Below is a small trained network, with its code and all its weights. Each question gives an input and a class and asks what happens when units are switched off, that is, made to give their printed mean instead of their output.

import numpy as np


def w(rows, s, z=0):
    codes = np.array(rows[::2]) - 128.0
    scale = np.full(codes.shape[1], s)
    scale[-1] = z or s
    return codes * scale


def f(y):
    return np.maximum(y, 0)


def log_softmax(a):
    a = a - a.max(-1, keepdims=True)
    return a - np.log(np.exp(a).sum(-1, keepdims=True))


def net(x, mask):
    res = np.array(x, float).reshape(1, 4) / 4 @ E
    y = f(res @ A[0][:, :-1].T + A[0][:, -1])
    res = res + np.where(mask, y, B[0][:, -1]) @ B[0][:, :-1]
    return log_softmax(res[-1] @ U[:, :-1].T + U[:, -1])


A, B = {}, {}
E = w([
[1,188,117],'x0',
[129,128,129],'x1',
[56,51,222],'x2',
[87,47,21],'x3',
],0.0094)
A[0] = w([
[57,142,88,75],'n1',
[196,71,111,74],'n2',
[154,185,82,114],'n3',
[119,103,60,210],'n4',
[100,71,133,160],'n5',
[163,99,147,93],'n6',
[90,68,199,70],'n7',
[165,194,56,70],'n8',
[87,98,72,55],'n9',
[157,174,86,94],'n10',
[97,52,24,56],'n11',
[153,191,77,69],'n12',
[190,249,200,55],'n13',
[75,191,151,58],'n14',
[107,94,202,43],'n15',
[142,156,98,96],'n16',
[159,168,97,147],'n17',
[81,202,143,58],'n18',
[186,79,151,60],'n19',
[175,93,143,201],'n20',
[69,142,68,108],'n21',
[38,172,132,73],'n22',
[82,219,198,177],'n23',
[94,80,173,45],'n24',
[161,88,122,91],'n25',
[75,137,108,82],'n26',
[104,146,121,254],'n27',
[99,160,132,77],'n28',
[109,207,161,90],'n29',
],0.015,0.0089)
B[0] = w([
[201,101,60,180],'n1',
[139,114,61,178],'n2',
[13,84,146,182],'n3',
[143,202,255,217],'n4',
[82,135,150,187],'n5',
[212,140,37,153],'n6',
[20,71,122,193],'n7',
[40,49,113,190],'n8',
[185,40,137,168],'n9',
[77,57,143,170],'n10',
[200,102,255,212],'n11',
[55,51,106,173],'n12',
[168,81,195,224],'n13',
[153,89,95,175],'n14',
[66,36,111,171],'n15',
[88,56,101,151],'n16',
[77,105,145,180],'n17',
[160,110,110,174],'n18',
[181,80,49,166],'n19',
[138,197,119,199],'n20',
[183,127,111,188],'n21',
[166,117,60,199],'n22',
[171,154,157,248],'n23',
[72,73,120,164],'n24',
[162,113,63,153],'n25',
[152,100,84,163],'n26',
[142,253,127,218],'n27',
[154,70,82,148],'n28',
[210,106,136,182],'n29',
],0.0081,0.013)
U = w([
[163,116,218,99],'0',
[16,92,109,77],'1',
[189,123,13,82],'2',
[123,156,156,255],'3',
[79,254,165,132],'4',
],0.0093,0.011)

Each question gives the input, the list of numbers given to net, and the class t.
The units are the neurons (one row each of A and B). Each row of codes is followed by its name. A weight is (code - 128) times the scale printed after its matrix; where a second scale follows, it is the last column's (A, B and U).
mask holds one flag per neuron, in row order. A switched-off neuron (its flag False) gives its mean, the last column of its row in B, instead of its output. The means were averaged over made-up inputs and are rounded, as every weight is.
A unit's drop is (log p(t) with every unit on - log p(t) with that unit switched off) / (log p(t) with every unit on - log p(t) with every unit switched off).
The circuit of an input: a set's keep is (log p(t) with only the set's units on - log p(t) with every unit switched off) / (log p(t) with every unit on - log p(t) with every unit switched off). Starting from the 12 units with the biggest drops (on a tie, the unit counted first), units are removed one at a time, each time the one whose removal leaves the highest keep (on an exact tie, the one counted first), for as long as the keep stays at least 0.8.
circuit, biggest first: the units of the circuit, biggest drop first
unit that matters most: the unit with the biggest drop
k most important neurons: the k neurons with the biggest drops, biggest first
drop when u is switched off: that unit's drop, to one decimal
input [3,-1,-6,-2], class 1: circuit, biggest first	(n8; n3)
input [-1,5,-5,6], class 0: circuit, biggest first	(n11)
input [8,0,7,-3], class 2: circuit, biggest first	(n22; n1; n14)
input [7,5,-3,-6], class 2: circuit, biggest first	(n4; n22)
input [-7,-1,7,-6], class 1: circuit, biggest first	(n7; n15)
input [-5,2,0,-4], class 2: 2 most important neurons	(n4; n11)
input [-6,-6,5,-1], class 2: circuit, biggest first	(n19; n4)
input [3,-3,-8,-7], class 1: 3 most important neurons	(n8; n3; n12)
input [7,3,-4,-5], class 2: circuit, biggest first	(n4; n22)
input [7,2,-4,3], class 2: 3 most important neurons	(n1; n22; n21)
input [6,6,-1,4], class 2: drop when n13 is switched off	0.2
input [-3,2,2,-1], class 4: drop when n3 is switched off	0.0
input [-1,-3,-5,7], class 0: drop when n11 is switched off	0.5
input [7,0,0,5], class 2: drop when n26 is switched off	0.1
input [-5,-1,6,-2], class 1: unit that matters most	n7
